Below is a small trained network, with its code and all its weights. Each question gives an input and a target symbol and asks what happens when units are switched off, that is, made to give their printed mean instead of their output.

import numpy as np


def w(rows, s, z=0):
    codes = np.array(rows[::2]) - 128.0
    scale = np.full(codes.shape[1], s)
    scale[-1] = z or s
    return codes * scale


def f(y):
    return y / 2 * (1 + np.tanh(0.7978845608 * (y + 0.044715 * y**3)))


def softmax(a):
    e = np.exp(a - a.max(-1, keepdims=True))
    return e / e.sum(-1, keepdims=True)


def log_softmax(a):
    a = a - a.max(-1, keepdims=True)
    return a - np.log(np.exp(a).sum(-1, keepdims=True))


def net(x, mask):
    ids = ['ΓΠΣΦαβδεμω'.index(c) for c in x.split()]
    T = len(ids)
    res = E[ids] + P[:T]
    u = 0
    for l in range(2):
        r = res
        for j in range(2):
            rows = slice(2 * j, 2 * j + 2)
            q, k, v = (r @ M[l][rows].T for M in (Q, K, V))
            z = softmax(np.where(np.tri(T) > 0, q @ k.T / 2**0.5, -1e9)) @ v
            o = O[l][rows]
            res = res + np.where(mask[u + j], z, o[:, -1]) @ o[:, :-1]
        u += 2
        y = f(res @ A[l][:, :-1].T + A[l][:, -1])
        res = res + np.where(mask[u : u + 12], y, B[l][:, -1]) @ B[l][:, :-1]
        u += 12
    return log_softmax(res[-1] @ U[:, :-1].T + U[:, -1])


Q, K, V, O, A, B = {}, {}, {}, {}, {}, {}
E = w([
[77,124,155,108,138,111,93,162,185],'Γ',
[156,107,83,148,115,166,81,178,155],'Π',
[112,142,53,139,129,120,132,147,114],'Σ',
[109,113,171,120,142,121,183,135,159],'Φ',
[131,93,183,109,113,132,156,192,87],'α',
[121,145,143,116,147,128,129,164,124],'β',
[255,88,174,170,74,177,146,101,135],'δ',
[92,65,155,98,156,160,172,96,202],'ε',
[142,161,105,137,143,151,119,144,125],'μ',
[124,98,132,134,149,137,130,116,166],'ω',
],0.022)
P = w([
[79,241,107,255,120,62,215,229,127],'0',
[125,142,135,143,147,43,174,194,134],'1',
[132,149,191,108,123,64,97,199,161],'2',
[142,140,145,92,107,100,146,177,150],'3',
[149,125,149,54,139,67,181,157,137],'4',
[170,118,129,90,112,157,147,169,190],'5',
[168,92,129,118,100,168,113,154,179],'6',
],0.0071)
Q[0] = w([
[3,121,68,210,129,69,25,69,65],'0.h0',
[227,124,131,89,161,223,127,210,133],'0.h0',
[94,176,97,152,192,107,100,116,125],'0.h1',
[121,139,254,155,114,132,83,79,57],'0.h1',
],0.006)
K[0] = w([
[18,134,39,49,213,79,89,177,85],'0.h0',
[172,112,156,141,50,133,103,34,67],'0.h0',
[84,108,81,197,85,175,108,195,12],'0.h1',
[1,154,67,82,149,40,183,189,195],'0.h1',
],0.0051)
V[0] = w([
[3,147,126,44,148,165,153,219,72],'0.h0',
[129,164,118,188,162,126,144,145,132],'0.h0',
[242,129,145,189,59,113,181,66,136],'0.h1',
[70,154,123,111,148,186,180,90,216],'0.h1',
],0.0059)
O[0] = w([
[253,88,198,111,183,92,128,101,206,6],'0.h0',
[86,193,52,127,159,115,54,130,193,180],'0.h0',
[87,91,115,137,3,51,106,79,139,179],'0.h1',
[67,166,61,38,175,170,177,97,45,184],'0.h1',
],0.0076,0.0023)
A[0] = w([
[117,127,50,143,58,114,90,95,89,123],'0.n0',
[160,202,130,69,164,89,119,176,152,152],'0.n1',
[58,135,156,187,128,122,165,117,211,150],'0.n2',
[113,117,148,180,43,63,151,124,78,51],'0.n3',
[128,162,81,95,178,195,78,112,84,160],'0.n4',
[90,30,151,58,214,102,136,89,200,250],'0.n5',
[96,171,212,192,162,2,121,187,181,138],'0.n6',
[12,139,97,107,193,146,206,73,179,219],'0.n7',
[96,63,72,57,120,37,45,147,134,255],'0.n8',
[115,151,90,190,141,41,87,31,166,104],'0.n9',
[186,92,89,209,191,101,124,79,185,228],'0.n10',
[164,243,47,102,170,107,67,177,163,226],'0.n11',
],0.006,0.0027)
B[0] = w([
[149,106,230,49,98,89,84,133,146,181],'0.n0',
[140,124,128,171,41,254,146,107,120,180],'0.n1',
[52,222,100,197,21,97,124,125,177,174],'0.n2',
[100,119,187,174,143,116,108,109,136,176],'0.n3',
[165,108,146,87,88,184,163,85,124,136],'0.n4',
[155,90,144,179,102,161,77,172,206,254],'0.n5',
[123,206,51,82,115,215,125,133,71,203],'0.n6',
[94,144,64,145,130,127,110,36,230,224],'0.n7',
[235,140,77,86,141,129,173,121,199,180],'0.n8',
[234,111,164,68,47,86,109,113,79,132],'0.n9',
[182,199,161,128,115,105,216,162,185,158],'0.n10',
[152,42,133,100,102,212,140,94,203,181],'0.n11',
],0.0059,0.0066)
Q[1] = w([
[129,138,97,131,178,135,24,94,111],'1.h0',
[107,4,160,86,54,131,117,68,109],'1.h0',
[234,74,169,180,115,100,175,31,40],'1.h1',
[3,81,127,147,121,153,142,57,241],'1.h1',
],0.0035)
K[1] = w([
[116,94,182,87,136,162,94,128,161],'1.h0',
[109,165,105,95,45,109,107,237,5],'1.h0',
[148,76,145,130,207,185,63,253,3],'1.h1',
[113,145,151,156,178,113,135,31,244],'1.h1',
],0.0047)
V[1] = w([
[134,65,198,99,106,161,122,87,55],'1.h0',
[118,79,169,136,86,42,90,155,36],'1.h0',
[82,90,254,168,190,55,37,91,140],'1.h1',
[156,82,134,116,105,136,126,177,48],'1.h1',
],0.0055)
O[1] = w([
[23,32,61,39,109,190,121,101,170,51],'1.h0',
[43,7,136,48,181,26,41,204,130,3],'1.h0',
[105,138,89,183,4,200,66,254,144,30],'1.h1',
[87,157,218,72,100,87,65,181,97,14],'1.h1',
],0.0053,0.0058)
A[1] = w([
[179,65,185,137,105,86,103,158,111,35],'1.n0',
[78,132,169,128,101,115,92,134,175,139],'1.n1',
[118,143,97,140,90,106,96,145,165,250],'1.n2',
[106,95,98,204,71,84,100,101,146,134],'1.n3',
[133,145,87,180,172,143,196,21,140,127],'1.n4',
[141,154,109,83,82,137,165,123,105,98],'1.n5',
[162,173,181,33,151,171,159,92,115,184],'1.n6',
[112,138,108,128,129,165,145,125,2,239],'1.n7',
[100,114,77,89,123,177,108,105,131,251],'1.n8',
[127,119,130,150,157,140,167,87,192,21],'1.n9',
[97,162,116,126,153,67,96,128,122,105],'1.n10',
[80,216,141,146,163,152,170,144,69,162],'1.n11',
],0.0073,0.0029)
B[1] = w([
[55,122,202,83,97,196,117,48,60,154],'1.n0',
[151,153,127,161,179,183,188,201,99,155],'1.n1',
[218,176,121,146,178,98,159,130,156,163],'1.n2',
[156,151,134,148,168,165,187,65,121,166],'1.n3',
[95,91,187,79,107,128,87,208,134,248],'1.n4',
[101,133,86,137,106,111,95,158,161,144],'1.n5',
[76,95,121,99,173,175,163,158,188,193],'1.n6',
[150,138,110,136,127,55,174,100,254,154],'1.n7',
[170,112,113,8,62,187,159,111,161,154],'1.n8',
[125,131,142,127,142,132,129,127,73,199],'1.n9',
[88,216,136,163,181,132,72,182,141,129],'1.n10',
[136,162,77,164,47,93,161,118,183,163],'1.n11',
],0.0069,0.016)
U = w([
[254,208,124,178,104,112,208,182,157,242],'Γ',
[158,41,201,11,150,221,91,134,105,218],'Π',
[174,144,158,89,72,69,82,83,133,219],'Σ',
[101,172,113,137,106,133,114,98,114,118],'Φ',
[73,138,134,154,151,144,82,191,109,69],'α',
[128,176,94,130,142,179,107,147,74,4],'β',
[162,153,169,172,65,196,119,49,45,16],'δ',
[160,107,25,77,91,147,145,65,124,82],'ε',
[143,178,124,109,115,151,47,125,119,89],'μ',
[136,159,128,140,162,141,95,102,115,46],'ω',
],0.0058,0.0025)

Each question gives the input, a string of symbols that net reads in full, and the target symbol t.
The units are the heads (2 rows each of Q, K, V and O) and the neurons (one row each of A and B). Each row of codes is followed by its name. A weight is (code - 128) times the scale printed after its matrix; where a second scale follows, it is the last column's (O, A, B and U).
mask holds one flag per unit, layer by layer, with each layer's heads first. A switched-off unit (its flag False) gives its mean, the last column of its rows in O or B, instead of its output. The means were averaged over made-up inputs and are rounded, as every weight is.
A unit's drop is (log p(t) with every unit on - log p(t) with that unit switched off) / (log p(t) with every unit on - log p(t) with every unit switched off).
The circuit of an input: a set's keep is (log p(t) with only the set's units on - log p(t) with every unit switched off) / (log p(t) with every unit on - log p(t) with every unit switched off). Starting from the 12 units with the biggest drops (on a tie, the unit counted first), units are removed one at a time, each time the one whose removal leaves the highest keep (on an exact tie, the one counted first), for as long as the keep stays at least 0.8.
units of the circuit, in order: the units of the circuit, biggest drop first
top k neurons: the k neurons with the biggest drops, biggest first
top k neurons in layer l: the k neurons of layer l with the biggest drops, biggest first
heads that matter: for each layer, one digit per head in row order, 1 if its drop is at least 0.15 and else 0, layers parted by /
drop when u is switched off: that unit's drop, to one decimal
input δ Σ δ μ δ Π δ, target Π: heads that matter => 11 / 10
input α Φ β δ ε ω, target ε: top 2 neurons => [0.n7, 1.n8]
input Φ α ε ε μ δ Π, target ε: units of the circuit, in order => [0.h0, 1.n4, 1.n8]
input α ε μ β μ, target Π: top 2 neurons in layer 0 => [0.n11, 0.n2]
input μ μ δ ε β β, target ε: heads that matter => 10 / 01
input ε μ α δ Σ, target Σ: heads that matter => 01 / 00
input Γ β α μ α μ, target Π: heads that matter => 00 / 01
input δ α Γ Γ, target Γ: top neuron in layer 1 => [1.n2]
input α Σ Γ ε, target Γ: heads that matter => 10 / 11
input Π α δ, target δ: top 3 neurons in layer 1 => [1.n4, 1.n0, 1.n6]
input Γ Φ α Φ α ε, target Γ: top 3 neurons => [0.n5, 0.n6, 0.n2]
input μ α δ ε ε ε Σ, target Σ: top 2 neurons => [0.n9, 0.n0]
input Σ α α δ α δ, target Π: top 2 neurons => [0.n0, 0.n7]
input δ α ε μ Π, target ε: top 3 neurons => [1.n4, 0.n8, 0.n7]
input δ α Φ ω Φ α ε, target ε: top 2 neurons in layer 0 => [0.n7, 0.n2]
input α δ ω α ε μ μ, target ε: heads that matter => 10 / 11
input α α δ α α α α, target α: top neuron => [0.n11]
input β α μ Γ, target Γ: top 2 neurons in layer 0 => [0.n5, 0.n2]
input ε ε ε ε ε δ, target ε: top 2 neurons in layer 1 => [1.n7, 1.n11]
input α α ω, target Γ: top neuron in layer 0 => [0.n10]
input ε δ ε, target ε: drop when 0.h1 is switched off => 0.3
input α α α μ δ, target δ: drop when 0.h1 is switched off => 0.6
input ε μ δ μ Π ε β, target ε: drop when 1.h0 is switched off => 0.1
input μ Γ μ δ ε α, target ε: drop when 0.h0 is switched off => 0.6
